Below are the code and all the weights of a small trained network. Each question names an input and a class and asks about switching units off, where a switched-off unit gives its printed mean instead of its output.

import numpy as np


def w(rows, s, z=0):
    codes = np.array(rows[::2]) - 128.0
    scale = np.full(codes.shape[1], s)
    scale[-1] = z or s
    return codes * scale


def f(y):
    return np.maximum(y, 0)


def log_softmax(a):
    a = a - a.max(-1, keepdims=True)
    return a - np.log(np.exp(a).sum(-1, keepdims=True))


def net(x, mask):
    res = np.array(x, float).reshape(1, 2) / 4 @ E
    y = f(res @ A[0][:, :-1].T + A[0][:, -1])
    res = res + np.where(mask, y, B[0][:, -1]) @ B[0][:, :-1]
    return log_softmax(res[-1] @ U[:, :-1].T + U[:, -1])


A, B = {}, {}
E = w([
[252,163,150,111,65],'x0',
[119,138,71,55,144],'x1',
],0.015)
A[0] = w([
[98,71,102,161,146,71],'neuron 1',
[6,102,93,111,108,129],'neuron 2',
[151,118,56,57,148,115],'neuron 3',
[167,162,138,75,82,93],'neuron 4',
[79,53,117,156,162,119],'neuron 5',
[155,91,119,67,151,247],'neuron 6',
[160,78,221,199,133,127],'neuron 7',
[197,132,150,118,105,74],'neuron 8',
[170,108,153,102,135,247],'neuron 9',
[168,182,150,101,39,78],'neuron 10',
[139,88,190,221,108,105],'neuron 11',
[168,126,124,115,117,247],'neuron 12',
[128,116,73,46,106,117],'neuron 13',
[140,135,113,48,166,101],'neuron 14',
[115,114,103,137,221,143],'neuron 15',
[140,131,152,230,107,109],'neuron 16',
[217,237,74,119,82,172],'neuron 17',
],0.015,0.013)
B[0] = w([
[166,221,57,135,169,162],'neuron 1',
[118,181,150,212,89,227],'neuron 2',
[182,3,32,2,220,180],'neuron 3',
[119,204,69,188,91,181],'neuron 4',
[161,186,130,198,151,201],'neuron 5',
[204,84,176,202,122,215],'neuron 6',
[124,68,63,157,215,202],'neuron 7',
[105,229,48,147,116,178],'neuron 8',
[226,90,241,247,107,217],'neuron 9',
[133,227,12,116,122,195],'neuron 10',
[189,55,36,96,184,193],'neuron 11',
[210,107,204,215,107,220],'neuron 12',
[115,65,53,124,212,177],'neuron 13',
[82,89,4,110,230,163],'neuron 14',
[213,202,159,216,123,190],'neuron 15',
[207,78,39,94,226,182],'neuron 16',
[130,159,128,182,144,251],'neuron 17',
],0.0083,0.018)
U = w([
[139,74,41,116,184,123],'0',
[136,252,89,156,108,57],'1',
[147,90,210,172,113,252],'2',
[101,94,128,92,95,107],'3',
[102,131,131,102,73,104],'4',
[103,121,124,78,101,103],'5',
[120,172,123,77,73,104],'6',
[94,101,164,94,119,99],'7',
],0.015,0.011)

Each question gives the input, the list of numbers given to net, and the class t.
The units are the neurons (one row each of A and B). Each row of codes is followed by its name. A weight is (code - 128) times the scale printed after its matrix; where a second scale follows, it is the last column's (A, B and U).
mask holds one flag per neuron, in row order. A switched-off neuron (its flag False) gives its mean, the last column of its row in B, instead of its output. The means were averaged over made-up inputs and are rounded, as every weight is.
A unit's drop is (log p(t) with every unit on - log p(t) with that unit switched off) / (log p(t) with every unit on - log p(t) with every unit switched off).
The circuit of an input: a set's keep is (log p(t) with only the set's units on - log p(t) with every unit switched off) / (log p(t) with every unit on - log p(t) with every unit switched off). Starting from the 12 units with the biggest drops (on a tie, the unit counted first), units are removed one at a time, each time the one whose removal leaves the highest keep (on an exact tie, the one counted first), for as long as the keep stays at least 0.8.
units of the circuit, in order: the units of the circuit, biggest drop first
k most important neurons: the k neurons with the biggest drops, biggest first
drop of u: that unit's drop, to one decimal
input [-4,-3], class 1: 3 most important neurons	neuron 9; neuron 3; neuron 12
input [-1,-3], class 2: units of the circuit, in order	neuron 10
input [5,-5], class 0: 4 most important neurons	neuron 7; neuron 11; neuron 16; neuron 2
input [-4,2], class 1: 2 most important neurons	neuron 9; neuron 12
input [3,-3], class 2: 4 most important neurons	neuron 3; neuron 9; neuron 14; neuron 13
input [-3,1], class 2: 3 most important neurons	neuron 10; neuron 8; neuron 4
input [-3,0], class 2: 3 most important neurons	neuron 10; neuron 8; neuron 4
input [5,-6], class 0: 2 most important neurons	neuron 7; neuron 11
input [0,-3], class 2: 4 most important neurons	neuron 3; neuron 10; neuron 14; neuron 13
input [-4,0], class 1: drop of neuron 12	0.2
input [-2,3], class 2: drop of neuron 11	0.2
input [-4,-2], class 1: drop of neuron 9	0.5
